Here is a tiny trained network, its code and every weight. The questions are about switching its units off for an input and a target symbol, where a switched-off unit gives its printed mean instead of its output.

import numpy as np


def w(rows, s, z=0):
    codes = np.array(rows[::2]) - 128.0
    scale = np.full(codes.shape[1], s)
    scale[-1] = z or s
    return codes * scale


def f(y):
    return y / 2 * (1 + np.tanh(0.7978845608 * (y + 0.044715 * y**3)))


def softmax(a):
    e = np.exp(a - a.max(-1, keepdims=True))
    return e / e.sum(-1, keepdims=True)


def log_softmax(a):
    a = a - a.max(-1, keepdims=True)
    return a - np.log(np.exp(a).sum(-1, keepdims=True))


def net(x, mask):
    ids = ['Πεζθμξτ'.index(c) for c in x.split()]
    T = len(ids)
    res = E[ids] + P[:T]
    u = 0
    for l in range(3):
        r = res
        for j in range(3):
            rows = slice(2 * j, 2 * j + 2)
            q, k, v = (r @ M[l][rows].T for M in (Q, K, V))
            z = softmax(np.where(np.tri(T) > 0, q @ k.T / 2**0.5, -1e9)) @ v
            o = O[l][rows]
            res = res + np.where(mask[u + j], z, o[:, -1]) @ o[:, :-1]
        u += 3
        y = f(res @ A[l][:, :-1].T + A[l][:, -1])
        res = res + np.where(mask[u : u + 4], y, B[l][:, -1]) @ B[l][:, :-1]
        u += 4
    return log_softmax(res[-1] @ U[:, :-1].T + U[:, -1])


Q, K, V, O, A, B = {}, {}, {}, {}, {}, {}
E = w([
[63,144,117],'Π',
[187,87,144],'ε',
[99,142,153],'ζ',
[251,116,150],'θ',
[114,118,201],'μ',
[151,78,120],'ξ',
[149,98,205],'τ',
],0.019)
P = w([
[148,141,255],'0',
[104,154,118],'1',
[35,25,189],'2',
[230,169,124],'3',
[101,154,111],'4',
[38,39,204],'5',
[238,181,122],'6',
[98,149,122],'7',
[41,37,203],'8',
[241,187,125],'9',
[99,146,119],'10',
[45,36,224],'11',
[244,193,118],'12',
[91,142,103],'13',
],0.0088)
Q[0] = w([
[99,212,58],'0.h1',
[2,62,173],'0.h1',
[67,89,133],'0.h2',
[57,236,88],'0.h2',
[91,158,153],'0.h3',
[235,86,135],'0.h3',
],0.0093)
K[0] = w([
[57,105,185],'0.h1',
[82,131,8],'0.h1',
[22,148,176],'0.h2',
[44,128,111],'0.h2',
[137,194,81],'0.h3',
[12,162,172],'0.h3',
],0.011)
V[0] = w([
[122,122,234],'0.h1',
[174,121,178],'0.h1',
[238,206,22],'0.h2',
[166,130,255],'0.h2',
[238,71,13],'0.h3',
[190,117,51],'0.h3',
],0.0067)
O[0] = w([
[254,140,136,204],'0.h1',
[101,142,211,170],'0.h1',
[151,76,48,44],'0.h2',
[103,198,181,255],'0.h2',
[138,58,157,35],'0.h3',
[174,134,47,59],'0.h3',
],0.0051,0.0077)
A[0] = w([
[39,109,187,57],'0.n1',
[98,74,119,159],'0.n2',
[171,202,163,151],'0.n3',
[252,122,139,4],'0.n4',
],0.014,0.0025)
B[0] = w([
[231,116,63,247],'0.n1',
[200,149,243,130],'0.n2',
[102,163,183,253],'0.n3',
[100,2,221,194],'0.n4',
],0.0091,0.012)
Q[1] = w([
[100,230,105],'1.h1',
[167,152,39],'1.h1',
[96,93,92],'1.h2',
[91,55,133],'1.h2',
[255,131,100],'1.h3',
[199,81,153],'1.h3',
],0.0068)
K[1] = w([
[44,170,32],'1.h1',
[2,140,184],'1.h1',
[182,138,160],'1.h2',
[209,111,185],'1.h2',
[96,144,234],'1.h3',
[185,2,244],'1.h3',
],0.0064)
V[1] = w([
[184,125,254],'1.h1',
[37,143,17],'1.h1',
[118,109,39],'1.h2',
[54,213,232],'1.h2',
[77,91,37],'1.h3',
[99,214,225],'1.h3',
],0.005)
O[1] = w([
[105,175,87,250],'1.h1',
[37,83,103,6],'1.h1',
[198,72,23,59],'1.h2',
[253,84,23,193],'1.h2',
[78,93,204,13],'1.h3',
[165,130,177,218],'1.h3',
],0.0045,0.017)
A[1] = w([
[144,73,240,31],'1.n1',
[118,148,208,15],'1.n2',
[131,154,176,2],'1.n3',
[254,56,142,80],'1.n4',
],0.0079,0.0049)
B[1] = w([
[161,76,75,221],'1.n1',
[196,162,81,187],'1.n2',
[138,145,81,160],'1.n3',
[78,99,3,250],'1.n4',
],0.012,0.014)
Q[2] = w([
[131,255,196],'2.h1',
[160,186,81],'2.h1',
[130,84,163],'2.h2',
[171,139,203],'2.h2',
[185,142,90],'2.h3',
[97,44,173],'2.h3',
],0.0087)
K[2] = w([
[113,41,253],'2.h1',
[196,189,176],'2.h1',
[156,12,50],'2.h2',
[96,135,159],'2.h2',
[205,210,175],'2.h3',
[119,156,248],'2.h3',
],0.0061)
V[2] = w([
[49,174,166],'2.h1',
[130,129,207],'2.h1',
[100,37,192],'2.h2',
[239,2,101],'2.h2',
[158,189,153],'2.h3',
[66,225,140],'2.h3',
],0.0082)
O[2] = w([
[46,191,75,4],'2.h1',
[1,160,104,66],'2.h1',
[208,214,81,8],'2.h2',
[130,154,75,219],'2.h2',
[111,116,205,169],'2.h3',
[140,115,119,6],'2.h3',
],0.0057,0.019)
A[2] = w([
[85,84,1,39],'2.n1',
[153,166,123,189],'2.n2',
[145,11,84,251],'2.n3',
[97,98,60,33],'2.n4',
],0.0097,0.0026)
B[2] = w([
[149,254,98,168],'2.n1',
[50,92,140,142],'2.n2',
[9,132,154,253],'2.n3',
[197,241,189,143],'2.n4',
],0.0079,0.026)
U = w([
[53,200,222,163],'Π',
[106,122,86,160],'ε',
[182,175,191,127],'ζ',
[229,170,136,33],'θ',
[255,136,165,160],'μ',
[63,95,161,252],'ξ',
[192,2,95,42],'τ',
],0.0095,0.0043)

Each question gives the input, a string of symbols that net reads in full, and the target symbol t.
The units are the heads (2 rows each of Q, K, V and O) and the neurons (one row each of A and B). Each row of codes is followed by its name. A weight is (code - 128) times the scale printed after its matrix; where a second scale follows, it is the last column's (O, A, B and U).
mask holds one flag per unit, layer by layer, with each layer's heads first. A switched-off unit (its flag False) gives its mean, the last column of its rows in O or B, instead of its output. The means were averaged over made-up inputs and are rounded, as every weight is.
A unit's drop is (log p(t) with every unit on - log p(t) with that unit switched off) / (log p(t) with every unit on - log p(t) with every unit switched off).
The circuit of an input: a set's keep is (log p(t) with only the set's units on - log p(t) with every unit switched off) / (log p(t) with every unit on - log p(t) with every unit switched off). Starting from the 12 units with the biggest drops (on a tie, the unit counted first), units are removed one at a time, each time the one whose removal leaves the highest keep (on an exact tie, the one counted first), for as long as the keep stays at least 0.8.
units of the circuit, in order: the units of the circuit, biggest drop first
top k neurons: the k neurons with the biggest drops, biggest first
top k neurons in layer l: the k neurons of layer l with the biggest drops, biggest first
input θ τ τ Π τ τ ζ τ τ τ ε Π, target θ: top 3 neurons => [0.n4; 0.n1; 1.n4]
input ξ ξ τ, target θ: units of the circuit, in order => [0.n1; 1.n4; 2.n1; 2.n4]
input θ τ Π, target θ: top 2 neurons => [0.n4; 1.n4]
input τ Π ε τ μ Π τ, target τ: top 2 neurons => [0.n4; 1.n1]
input Π τ τ Π ζ, target Π: units of the circuit, in order => [1.n1]
input τ Π Π Π μ τ Π μ μ, target τ: top 3 neurons in layer 1 => [1.n1; 1.n2; 1.n4]
input θ μ τ θ μ Π Π Π τ, target θ: units of the circuit, in order => [1.n4; 2.n1; 0.n1; 2.n4]
input τ τ Π τ τ Π, target τ: top 4 neurons => [1.n2; 0.n1; 1.n1; 0.n4]
input μ θ ζ μ τ τ τ τ θ, target ξ: units of the circuit, in order => [2.n3; 0.n4]
input τ Π ε ξ τ ζ, target τ: top 3 neurons => [1.n1; 0.n4; 0.n1]
input τ τ Π τ τ Π τ Π, target μ: units of the circuit, in order => [2.n3; 1.n4]
input μ ξ τ τ τ Π τ τ ε, target ξ: top 3 neurons => [2.n3; 0.n3; 1.n2]
input τ Π τ, target τ: units of the circuit, in order => [0.n1; 2.n1]
input μ τ θ μ τ Π τ ε ξ, target ξ: top 4 neurons => [2.n3; 1.n2; 0.n3; 1.n4]
input μ τ ξ τ Π Π θ τ θ, target ξ: top 2 neurons => [2.n3; 1.n4]
input ζ ε μ, target Π: top 2 neurons in layer 0 => [0.n1; 0.n3]
input μ τ τ ε μ, target μ: top 3 neurons in layer 0 => [0.n1; 0.n4; 0.n3]
input θ ξ τ Π θ ξ τ μ μ ζ μ μ, target θ: units of the circuit, in order => [1.n4; 0.n1; 2.n1; 2.n4]
input τ ζ ε ε, target ε: units of the circuit, in order => [2.n3; 1.n4]
input τ τ μ τ τ ε μ ζ Π, target τ: top 3 neurons in layer 0 => [0.n1; 0.n3; 0.n4]
input ζ τ μ μ τ μ τ ε Π μ ζ ξ, target Π: top 2 neurons in layer 1 => [1.n4; 1.n2]
input τ μ Π θ ε τ τ θ, target τ: top 4 neurons => [0.n1; 1.n2; 0.n3; 1.n3]
input μ τ τ ξ τ τ τ Π Π τ θ Π Π, target Π: top 4 neurons => [0.n1; 1.n1; 1.n4; 1.n2]
input Π τ τ μ ζ Π τ Π τ ε, target ε: top 4 neurons => [2.n3; 1.n1; 0.n4; 2.n1]
input τ μ τ μ τ τ ε τ τ τ Π μ ξ, target ξ: units of the circuit, in order => [2.n3; 0.n4]
input τ ζ μ, target τ: top 2 neurons in layer 2 => [2.n1; 2.n4]
input μ ξ Π ζ ζ, target Π: top 2 neurons => [1.n4; 1.n1]
